Here is a tiny trained network, its code and every weight. The questions are about switching its units off for an input and a target symbol, where a switched-off unit gives its printed mean instead of its output.

import numpy as np


def w(rows, s, z=0):
    codes = np.array(rows[::2]) - 128.0
    scale = np.full(codes.shape[1], s)
    scale[-1] = z or s
    return codes * scale


def softmax(a):
    e = np.exp(a - a.max(-1, keepdims=True))
    return e / e.sum(-1, keepdims=True)


def log_softmax(a):
    a = a - a.max(-1, keepdims=True)
    return a - np.log(np.exp(a).sum(-1, keepdims=True))


def net(x, mask):
    ids = ['αβγδεζηθλμξπστφ'.index(c) for c in x.split()]
    T = len(ids)
    res = E[ids] + P[:T]
    u = 0
    for l in range(2):
        r = res
        for j in range(3):
            rows = slice(3 * j, 3 * j + 3)
            q, k, v = (r @ M[l][rows].T for M in (Q, K, V))
            z = softmax(np.where(np.tri(T) > 0, q @ k.T / 3**0.5, -1e9)) @ v
            o = O[l][rows]
            res = res + np.where(mask[u + j], z, o[:, -1]) @ o[:, :-1]
        u += 3
    return log_softmax(res[-1] @ U[:, :-1].T + U[:, -1])


Q, K, V, O = {}, {}, {}, {}
E = w([
[95,17,207,91,101,157,205,173,167],'α',
[123,97,250,88,187,98,111,192,74],'β',
[207,54,151,166,211,65,232,168,141],'γ',
[28,138,177,132,175,132,141,43,145],'δ',
[16,126,146,158,99,172,72,128,131],'ε',
[105,54,85,216,125,150,150,109,178],'ζ',
[71,145,115,173,142,83,213,112,69],'η',
[118,107,137,63,176,119,171,40,95],'θ',
[172,121,163,140,148,210,116,80,23],'λ',
[111,158,175,200,116,136,173,212,47],'μ',
[182,79,103,225,144,187,160,48,98],'ξ',
[142,48,21,70,2,128,184,239,52],'π',
[213,65,70,68,189,187,31,146,207],'σ',
[86,169,61,93,238,20,93,183,198],'τ',
[188,160,24,25,67,80,56,63,41],'φ',
],0.0074)
P = w([
[145,156,139,141,89,108,104,126,154],'0',
[94,96,132,153,139,116,114,120,92],'1',
[195,90,205,122,84,44,113,127,162],'2',
[107,160,88,109,181,208,184,173,119],'3',
[46,40,110,153,186,127,112,112,53],'4',
[174,48,199,86,126,59,137,130,162],'5',
[100,147,64,75,217,234,196,200,94],'6',
[14,2,82,148,223,133,106,121,20],'7',
[174,45,216,64,131,57,133,133,192],'8',
[111,140,87,69,219,227,198,205,145],'9',
],0.0071)
Q[0] = w([
[142,165,55,73,184,164,77,100,181],'L0H0',
[63,59,183,190,99,96,144,104,42],'L0H0',
[214,162,254,168,38,84,172,119,188],'L0H0',
[226,142,125,85,13,49,96,112,147],'L0H1',
[115,83,124,71,217,180,223,241,127],'L0H1',
[160,251,13,80,91,231,122,195,186],'L0H1',
[183,126,206,125,129,77,125,203,199],'L0H2',
[170,173,177,133,128,95,106,203,218],'L0H2',
[115,189,80,143,52,160,137,85,87],'L0H2',
],0.0079)
K[0] = w([
[172,166,67,56,212,134,18,80,211],'L0H0',
[38,50,160,188,89,134,173,111,19],'L0H0',
[191,181,233,195,34,113,219,109,183],'L0H0',
[233,179,49,50,56,77,111,133,158],'L0H1',
[97,38,201,95,187,175,219,200,130],'L0H1',
[165,157,254,131,82,88,159,111,230],'L0H1',
[176,172,189,118,88,101,105,194,188],'L0H2',
[184,212,144,118,77,112,111,198,189],'L0H2',
[81,173,57,191,90,194,147,76,29],'L0H2',
],0.0085)
V[0] = w([
[107,93,47,41,210,120,39,162,148],'L0H0',
[131,64,104,135,129,140,199,229,65],'L0H0',
[26,118,169,186,92,68,207,162,102],'L0H0',
[95,132,158,234,243,199,85,125,70],'L0H1',
[163,56,158,2,151,109,197,210,131],'L0H1',
[220,196,73,127,97,163,25,54,136],'L0H1',
[152,175,131,97,104,85,141,204,198],'L0H2',
[213,174,160,81,16,142,63,218,173],'L0H2',
[151,26,212,78,202,56,76,165,230],'L0H2',
],0.0065)
O[0] = w([
[70,99,1,20,179,138,38,204,127,156],'L0H0',
[97,51,139,154,121,136,231,223,32,204],'L0H0',
[25,115,191,186,108,79,183,126,137,183],'L0H0',
[86,80,140,195,215,162,59,195,2,192],'L0H1',
[182,122,161,5,160,160,235,160,187,189],'L0H1',
[208,127,137,150,90,81,11,80,118,1],'L0H1',
[127,171,134,154,137,71,98,245,235,90],'L0H2',
[200,148,169,151,68,109,42,247,161,45],'L0H2',
[125,16,218,87,203,106,109,164,239,188],'L0H2',
],0.0046,0.0048)
Q[1] = w([
[125,205,70,136,148,190,129,151,112],'L1H0',
[163,181,143,115,138,179,169,181,158],'L1H0',
[188,151,171,176,48,33,71,53,176],'L1H0',
[167,123,192,102,86,64,149,132,195],'L1H1',
[112,46,137,137,171,119,123,133,110],'L1H1',
[143,82,184,170,91,51,67,91,148],'L1H1',
[174,113,158,115,101,51,103,111,169],'L1H2',
[132,93,155,146,54,65,87,78,98],'L1H2',
[99,1,178,105,136,101,157,115,90],'L1H2',
],0.0097)
K[1] = w([
[108,76,145,75,203,58,70,154,217],'L1H0',
[167,128,190,73,135,126,140,249,212],'L1H0',
[152,231,111,168,27,111,117,73,123],'L1H0',
[169,181,100,48,54,102,175,97,103],'L1H1',
[56,111,64,124,218,226,172,155,40],'L1H1',
[114,191,93,138,63,133,132,56,48],'L1H1',
[134,209,43,85,89,86,80,108,162],'L1H2',
[71,187,17,130,45,141,67,85,75],'L1H2',
[63,89,2,54,205,159,144,155,88],'L1H2',
],0.0063)
V[1] = w([
[31,195,143,123,166,18,138,158,143],'L1H0',
[116,142,210,82,153,133,40,211,91],'L1H0',
[143,148,12,134,158,91,43,115,224],'L1H0',
[188,48,78,51,93,105,123,85,182],'L1H1',
[97,210,75,51,74,140,87,83,141],'L1H1',
[91,20,146,188,138,222,127,114,159],'L1H1',
[72,108,165,172,3,212,138,129,118],'L1H2',
[87,208,219,159,174,81,144,55,80],'L1H2',
[152,122,163,27,89,196,87,43,104],'L1H2',
],0.0066)
O[1] = w([
[1,209,135,59,134,72,147,154,149,159],'L1H0',
[127,194,216,59,132,223,83,214,105,136],'L1H0',
[79,68,83,156,190,122,79,188,130,2],'L1H0',
[152,81,97,108,202,170,187,91,183,84],'L1H1',
[62,99,129,115,149,153,145,102,90,21],'L1H1',
[160,109,126,166,94,146,56,93,210,225],'L1H1',
[38,27,168,140,39,233,172,149,158,130],'L1H2',
[107,162,241,185,214,137,135,126,127,147],'L1H2',
[78,88,203,19,129,144,77,39,71,75],'L1H2',
],0.0079,0.0082)
U = w([
[129,114,127,70,59,234,225,72,254,81],'α',
[161,235,239,57,133,155,109,178,96,155],'β',
[252,224,35,206,190,36,159,143,145,167],'γ',
[46,160,194,111,212,116,90,28,230,134],'δ',
[19,125,124,120,54,180,8,139,163,178],'ε',
[149,51,104,237,118,108,82,106,227,151],'ζ',
[58,165,98,179,148,59,219,102,99,67],'η',
[116,82,153,29,216,78,182,23,98,136],'θ',
[179,127,169,118,125,217,90,98,16,59],'λ',
[114,136,154,200,76,72,122,232,104,53],'μ',
[215,88,153,201,137,171,100,70,120,114],'ξ',
[108,42,56,121,32,98,141,211,82,89],'π',
[174,52,92,156,197,201,92,189,126,140],'σ',
[16,149,83,82,191,94,140,201,145,124],'τ',
[168,135,50,60,39,46,42,102,42,253],'φ',
],0.0048,0.003)

Each question gives the input, a string of symbols that net reads in full, and the target symbol t.
The units are the heads (3 rows each of Q, K, V and O). Each row of codes is followed by its name. A weight is (code - 128) times the scale printed after its matrix; where a second scale follows, it is the last column's (O and U).
mask holds one flag per head, layer by layer. A switched-off head (its flag False) gives its mean, the last column of its rows in O, instead of its output. The means were averaged over made-up inputs and are rounded, as every weight is.
A unit's drop is (log p(t) with every unit on - log p(t) with that unit switched off) / (log p(t) with every unit on - log p(t) with every unit switched off).
The circuit of an input: a set's keep is (log p(t) with only the set's units on - log p(t) with every unit switched off) / (log p(t) with every unit on - log p(t) with every unit switched off). Starting from all 6 units, units are removed one at a time, each time the one whose removal leaves the highest keep (on an exact tie, the one counted first), for as long as the keep stays at least 0.8.
units of the circuit, in order: the units of the circuit, biggest drop first
unit that matters most: the unit with the biggest drop
heads that matter: for each layer, one digit per head in row order, 1 if its drop is at least 0.15 and else 0, layers parted by /
input ε π μ λ ζ, target ζ: unit that matters most	L1H1
input ε η π τ α, target α: units of the circuit, in order	L0H1, L1H0, L1H2
input γ α τ φ α π φ φ, target φ: heads that matter	110 / 001
input τ ξ β γ β ζ π, target β: heads that matter	110 / 100
input ε γ ζ φ δ μ η β, target β: heads that matter	010 / 100
input ζ β β ξ η τ, target γ: units of the circuit, in order	L1H2, L0H2, L0H0
input ε μ μ π β η η σ, target σ: heads that matter	100 / 100
input μ φ φ θ σ τ δ, target τ: units of the circuit, in order	L1H0, L0H2, L0H0
input σ π γ μ τ μ, target γ: heads that matter	100 / 001
input μ ε μ τ π η, target γ: units of the circuit, in order	L1H2, L0H0
input μ η φ, target θ: units of the circuit, in order	L1H1, L0H1
input μ ξ τ δ, target τ: units of the circuit, in order	L1H0, L0H2
input μ ξ ε, target ζ: units of the circuit, in order	L1H0, L0H1, L0H2
input ε τ π θ ζ, target ζ: units of the circuit, in order	L1H1, L0H1, L1H0
input η ζ ζ φ φ α, target θ: unit that matters most	L1H1
input φ α η, target θ: units of the circuit, in order	L1H1, L1H2, L0H1
input σ π ζ α λ, target λ: heads that matter	011 / 101
input ε η σ, target φ: units of the circuit, in order	L0H0, L1H2, L0H2
input α δ τ η η φ, target θ: units of the circuit, in order	L0H1, L1H1, L1H2
input φ β ε, target θ: units of the circuit, in order	L1H1, L1H2, L0H1
input ξ τ π, target γ: heads that matter	100 / 001
input γ φ β λ, target β: heads that matter	001 / 100
input λ τ π μ γ λ μ φ σ δ, target σ: heads that matter	101 / 100
input γ σ η λ η ε ε, target σ: unit that matters most	L1H0
